Below is a small trained network, with its code and all its weights. Each question gives an input and a class and asks what happens when units are switched off, that is, made to give their printed mean instead of their output.

import numpy as np


def w(rows, s, z=0):
    codes = np.array(rows[::2]) - 128.0
    scale = np.full(codes.shape[1], s)
    scale[-1] = z or s
    return codes * scale


def norm(h):
    return h / np.sqrt((h * h).mean(-1, keepdims=True) + 1e-5)


def f(y):
    return np.maximum(y, 0)


def log_softmax(a):
    a = a - a.max(-1, keepdims=True)
    return a - np.log(np.exp(a).sum(-1, keepdims=True))


def net(x, mask):
    res = np.array(x, float).reshape(1, 5) / 4 @ E
    u = 0
    for l in range(3):
        y = f(norm(res) @ A[l][:, :-1].T + A[l][:, -1])
        res = res + np.where(mask[u : u + 13], y, B[l][:, -1]) @ B[l][:, :-1]
        u += 13
    return log_softmax(norm(res)[-1] @ U[:, :-1].T + U[:, -1])


A, B = {}, {}
E = w([
[113,170,197,13,157,140],'x0',
[94,152,200,182,160,152],'x1',
[48,117,198,125,151,3],'x2',
[46,254,80,136,137,75],'x3',
[237,171,196,101,127,84],'x4',
],0.0097)
A[0] = w([
[99,156,86,138,116,141,45],'0.n1',
[60,178,153,80,134,52,138],'0.n2',
[90,146,81,150,124,143,75],'0.n3',
[153,174,224,118,146,105,97],'0.n4',
[88,17,130,128,128,117,100],'0.n5',
[104,66,133,118,120,124,43],'0.n6',
[109,114,73,125,129,148,2],'0.n7',
[167,103,166,106,124,93,11],'0.n8',
[186,123,116,3,115,123,146],'0.n9',
[199,128,38,89,108,6,122],'0.n10',
[79,157,149,97,132,75,128],'0.n11',
[150,109,122,203,130,87,158],'0.n12',
[133,137,212,150,133,93,7],'0.n13',
],0.028,0.0033)
B[0] = w([
[120,191,137,109,129,113,179],'0.n1',
[57,43,172,109,151,117,255],'0.n2',
[130,166,96,139,151,109,192],'0.n3',
[224,142,169,114,77,95,231],'0.n4',
[131,70,205,103,76,116,220],'0.n5',
[129,83,148,110,128,126,172],'0.n6',
[149,167,137,148,135,139,177],'0.n7',
[114,172,87,106,152,141,188],'0.n8',
[207,138,154,96,206,159,243],'0.n9',
[157,123,106,142,1,69,247],'0.n10',
[78,75,133,137,145,161,215],'0.n11',
[126,111,129,167,59,149,200],'0.n12',
[138,180,96,121,129,92,204],'0.n13',
],0.042,0.015)
A[1] = w([
[2,134,77,121,227,169,56],'1.n1',
[110,127,167,149,100,118,99],'1.n2',
[125,76,62,179,98,134,90],'1.n3',
[129,174,132,181,149,220,118],'1.n4',
[143,125,124,140,193,195,2],'1.n5',
[79,184,127,74,159,50,85],'1.n6',
[137,146,136,130,160,134,112],'1.n7',
[190,166,157,75,110,125,202],'1.n8',
[150,121,129,113,157,143,91],'1.n9',
[151,98,112,140,133,187,149],'1.n10',
[178,157,96,174,120,120,124],'1.n11',
[74,59,146,198,35,123,159],'1.n12',
[179,254,67,178,92,106,147],'1.n13',
],0.027,0.0027)
B[1] = w([
[106,141,3,102,214,138,151],'1.n1',
[149,150,130,104,107,182,173],'1.n2',
[107,103,142,92,116,146,154],'1.n3',
[128,149,200,66,118,92,146],'1.n4',
[129,100,191,138,132,97,146],'1.n5',
[85,143,130,124,126,234,155],'1.n6',
[124,95,119,129,117,127,144],'1.n7',
[137,160,151,168,205,117,232],'1.n8',
[133,103,149,136,133,122,150],'1.n9',
[124,123,153,97,136,89,141],'1.n10',
[121,182,112,138,102,130,171],'1.n11',
[68,114,157,78,73,155,254],'1.n12',
[141,231,70,135,107,85,224],'1.n13',
],0.051,0.023)
A[2] = w([
[160,113,132,130,123,151,83],'2.n1',
[190,141,51,205,100,109,109],'2.n2',
[139,109,105,166,121,127,80],'2.n3',
[179,107,168,146,183,177,1],'2.n4',
[60,18,118,141,165,49,131],'2.n5',
[197,131,38,197,107,102,104],'2.n6',
[218,133,6,166,112,118,103],'2.n7',
[134,120,119,134,144,109,88],'2.n8',
[8,104,73,234,215,94,160],'2.n9',
[128,143,180,173,164,130,77],'2.n10',
[148,102,89,130,84,137,98],'2.n11',
[153,111,81,136,143,153,64],'2.n12',
[167,109,92,123,201,93,78],'2.n13',
],0.02,0.0039)
B[2] = w([
[101,126,144,173,143,124,143],'2.n1',
[148,210,89,140,115,143,246],'2.n2',
[138,150,166,96,92,125,128],'2.n3',
[164,56,137,197,120,168,235],'2.n4',
[169,198,4,162,51,199,245],'2.n5',
[113,204,104,131,110,100,235],'2.n6',
[88,139,70,232,95,78,253],'2.n7',
[132,125,130,125,125,145,139],'2.n8',
[129,163,77,123,214,182,178],'2.n9',
[189,57,80,194,78,244,218],'2.n10',
[86,125,175,136,164,135,171],'2.n11',
[118,112,151,160,141,132,134],'2.n12',
[80,80,136,142,151,156,221],'2.n13',
],0.032,0.006)
U = w([
[62,86,167,85,33,144,167],'0',
[91,67,81,219,156,31,2],'1',
[173,249,95,175,112,68,170],'2',
[51,102,29,121,218,165,107],'3',
[212,96,196,161,210,132,139],'4',
],0.016,0.009)

Each question gives the input, the list of numbers given to net, and the class t.
The units are the neurons (one row each of A and B). Each row of codes is followed by its name. A weight is (code - 128) times the scale printed after its matrix; where a second scale follows, it is the last column's (A, B and U).
mask holds one flag per neuron, layer by layer. A switched-off neuron (its flag False) gives its mean, the last column of its row in B, instead of its output. The means were averaged over made-up inputs and are rounded, as every weight is.
A unit's drop is (log p(t) with every unit on - log p(t) with that unit switched off) / (log p(t) with every unit on - log p(t) with every unit switched off).
The circuit of an input: a set's keep is (log p(t) with only the set's units on - log p(t) with every unit switched off) / (log p(t) with every unit on - log p(t) with every unit switched off). Starting from the 12 units with the biggest drops (on a tie, the unit counted first), units are removed one at a time, each time the one whose removal leaves the highest keep (on an exact tie, the one counted first), for as long as the keep stays at least 0.8.
circuit, biggest first: the units of the circuit, biggest drop first
k most important neurons: the k neurons with the biggest drops, biggest first
top k neurons in layer l: the k neurons of layer l with the biggest drops, biggest first
drop of u: that unit's drop, to one decimal
input [6,2,6,-4,4], class 4: most important neuron	(0.n4)
input [1,-7,8,0,6], class 0: 4 most important neurons	(0.n2 0.n10 0.n11 1.n13)
input [7,0,5,8,-3], class 3: 2 most important neurons	(1.n1 0.n10)
input [-1,6,5,3,6], class 0: 4 most important neurons	(0.n2 0.n4 0.n9 0.n11)
input [5,4,2,6,-1], class 3: 4 most important neurons	(0.n2 0.n10 0.n11 1.n1)
input [8,-7,-5,0,-8], class 4: 2 most important neurons	(0.n9 0.n10)
input [8,5,8,8,-7], class 3: 2 most important neurons	(1.n1 0.n10)
input [6,1,-6,3,3], class 4: 2 most important neurons	(0.n9 0.n10)
input [3,3,7,-6,7], class 4: top 2 neurons in layer 0	(0.n10 0.n2)
input [8,-4,6,5,0], class 0: top 2 neurons in layer 0	(0.n2 0.n4)
input [-3,5,4,4,-1], class 3: 3 most important neurons	(0.n10 1.n1 0.n5)
input [3,-2,7,-3,3], class 4: 2 most important neurons	(0.n4 0.n9)
input [6,1,-1,3,-2], class 3: 2 most important neurons	(0.n10 0.n2)
input [-8,-1,6,0,6], class 0: circuit, biggest first	(0.n12)
input [6,-4,8,6,0], class 0: top 2 neurons in layer 0	(0.n4 0.n10)
input [8,-7,-7,6,3], class 4: drop of 0.n9	0.8
input [1,8,2,1,-8], class 3: drop of 0.n7	0.0
input [-2,-2,3,-2,1], class 0: drop of 0.n5	0.1
